m =
[[129 127 114 123 129 125 141 130 130 130 128]
 [129 126 115 125 129 127 138 129 129 130 127]
 [129 126 113 124 129 128 139 129 129 130 128]
 [130 128 109 124 129 126 142 131 131 130 129]
 [130 131 107 122 130 124 143 131 131 130 128]
 [129 127 114 128 129 129 140 130 130 130 128]
 [129 127 115 125 129 126 140 130 130 130 128]
 [129 127 113 125 129 124 141 130 130 130 128]]
Indices start at 0.
row 0 col 0 -> 129
row 0 col 3 -> 123
row 5 col 10 -> 128
row 6 col 9 -> 130
row 4 col 3 -> 122
row 7 col 6 -> 141
row 1 col 5 -> 127
row 0 col 1 -> 127
row 2 col 6 -> 139
row 2 col 3 -> 124
row 4 col 5 -> 124
row 5 col 9 -> 130
row 3 col 9 -> 130
row 6 col 10 -> 128
row 7 col 8 -> 130
row 6 col 1 -> 127
row 1 col 3 -> 125
row 7 col 4 -> 129
row 0 col 7 -> 130
row 0 col 10 -> 128
row 3 col 6 -> 142
row 4 col 10 -> 128
row 2 col 5 -> 128
row 5 col 5 -> 129
row 5 col 1 -> 127
row 0 col 8 -> 130
row 7 col 2 -> 113
row 3 col 0 -> 130
row 5 col 3 -> 128

X =
[[128 130 128 125 134 132 139 121]
 [128 141 131 129 131 125 124 121]
 [134 127 123 133 131 130 123 125]
 [134 123 121 131 128 128 121 136]
 [128 131 128 133 131 130 130 123]
 [130 129 129 124 131 128 121 131]
 [133 119 130 122 123 123 143 132]
 [130 132 129 124 131 122 134 134]
 [132 116 135 129 137 123 138 115]
 [129 123 123 120 119 122 126 131]
 [130 137 126 131 123 135 119 125]
 [121 132 127 127 119 128 128 125]
 [124 124 136 125 120 123 134 136]
 [131 133 135 127 135 127 128 125]
 [118 119 132 119 129 120 100 122]]
X[0][0] = 128
X[4][6] = 130
X[14] = [118, 119, 132, 119, 129, 120, 100, 122]
X[8][4] = 137
X[3][4] = 128
X[8][3] = 129
X[2][6] = 123
X[4][1] = 131
X[14][4] = 129
X[7][2] = 129
X[13][1] = 133
X[:, 3] = [125, 129, 133, 131, 133, 124, 122, 124, 129, 120, 131, 127, 125, 127, 119]
X[3][6] = 121
X[13][3] = 127
X[4][3] = 133
X[14][1] = 119
X[8] = [132, 116, 135, 129, 137, 123, 138, 115]
X[:, 6] = [139, 124, 123, 121, 130, 121, 143, 134, 138, 126, 119, 128, 134, 128, 100]
X[0] = [128, 130, 128, 125, 134, 132, 139, 121]
X[:, 1] = [130, 141, 127, 123, 131, 129, 119, 132, 116, 123, 137, 132, 124, 133, 119]
X[1][2] = 131
X[:, 4] = [134, 131, 131, 128, 131, 131, 123, 131, 137, 119, 123, 119, 120, 135, 129]
X[0][4] = 134
X[3][7] = 136
X[:, 7] = [121, 121, 125, 136, 123, 131, 132, 134, 115, 131, 125, 125, 136, 125, 122]
X[12][5] = 123
X[0][1] = 130
X[4][7] = 123
X[9][6] = 126
X[:, 0] = [128, 128, 134, 134, 128, 130, 133, 130, 132, 129, 130, 121, 124, 131, 118]
X[4] = [128, 131, 128, 133, 131, 130, 130, 123]
X[11][0] = 121
X[7][0] = 130
X[11][7] = 125
X[6] = [133, 119, 130, 122, 123, 123, 143, 132]
X[:, 5] = [132, 125, 130, 128, 130, 128, 123, 122, 123, 122, 135, 128, 123, 127, 120]

x =
[[127 124 128 125 127 126 122 128 132 131 132 129 134]
 [124 124 114 117 123 132 132 118 121 126 124 128 138]
 [120 118 128 134 125 133 136 122 126 124 128 126 132]
 [124 126 136 142 119 121 137 129 123 139 128 130 117]
 [126 150 121 126 136 114 124 132 131 118 115 132 126]
 [131 126 130 120 130 137 140 132 135 127 127 129 138]
 [131 129 119 128 126 123 126 131 148 135 129 131 120]
 [131 135 134 120 123 138 125 122 142 123 110 131 135]
 [134 130 138 133 123 133 137 124 131 129 119 128 121]
 [132 113 133 139 133 121 129 135 126 127 123 126 132]
 [129 117 135 140 123 120 121 146 136 130 119 134 120]]
Indices start at 0.
row 0 col 0: 127
row 4 col 10: 115
row 3 col 3: 142
row 2 col 8: 126
row 8 col 4: 123
row 3 col 2: 136
row 5 col 10: 127
row 3 col 8: 123
row 7 col 9: 123
row 9 col 9: 127
row 6 col 5: 123
row 10 col 5: 120
row 5 col 11: 129
row 6 col 10: 129
row 0 col 10: 132
row 2 col 4: 125
row 10 col 8: 136
row 10 col 0: 129
row 1 col 8: 121
row 0 col 2: 128
row 4 col 6: 124
row 5 col 1: 126
row 5 col 9: 127
row 8 col 9: 129
row 8 col 7: 124
row 7 col 1: 135
row 5 col 3: 120
row 0 col 12: 134
row 6 col 0: 131
row 1 col 5: 132
row 5 col 5: 137
row 5 col 0: 131
row 9 col 7: 135
row 0 col 3: 125
row 3 col 11: 130
row 6 col 12: 120

B =
[[141 129 132 123 119 139 114 123]
 [143 131 141 138 136 102 125 117]
 [142 127 137 123 137 148 108 115]
 [143 134 139 140 136 103 123 113]
 [141 118 134 132 147 143 126 100]
 [137 124 119 126 113 134 122 130]
 [136 141 119 120 134 128 140 142]
 [141 129 134 123 123 140 112 120]
 [142 125 136 123 140 148 110 111]
 [143 131 141 137 135 102 125 117]]
B[0, 0] = 141
B[4, 4] = 147
B[9, 0] = 143
B[6, 3] = 120
B[:, 6] = [114, 125, 108, 123, 126, 122, 140, 112, 110, 125]
B[:, 7] = [123, 117, 115, 113, 100, 130, 142, 120, 111, 117]
B[4, 6] = 126
B[8, 4] = 140
B[1, 2] = 141
B[6, 1] = 141
B[7, 5] = 140
B[5] = [137, 124, 119, 126, 113, 134, 122, 130]
B[6, 7] = 142
B[3, 7] = 113
B[2, 5] = 148
B[8] = [142, 125, 136, 123, 140, 148, 110, 111]
B[:, 2] = [132, 141, 137, 139, 134, 119, 119, 134, 136, 141]
B[1, 1] = 131
B[6, 4] = 134
B[3] = [143, 134, 139, 140, 136, 103, 123, 113]
B[9, 4] = 135
B[:, 4] = [119, 136, 137, 136, 147, 113, 134, 123, 140, 135]
B[5, 3] = 126
B[6] = [136, 141, 119, 120, 134, 128, 140, 142]
B[8, 5] = 148
B[2, 6] = 108
B[9, 1] = 131
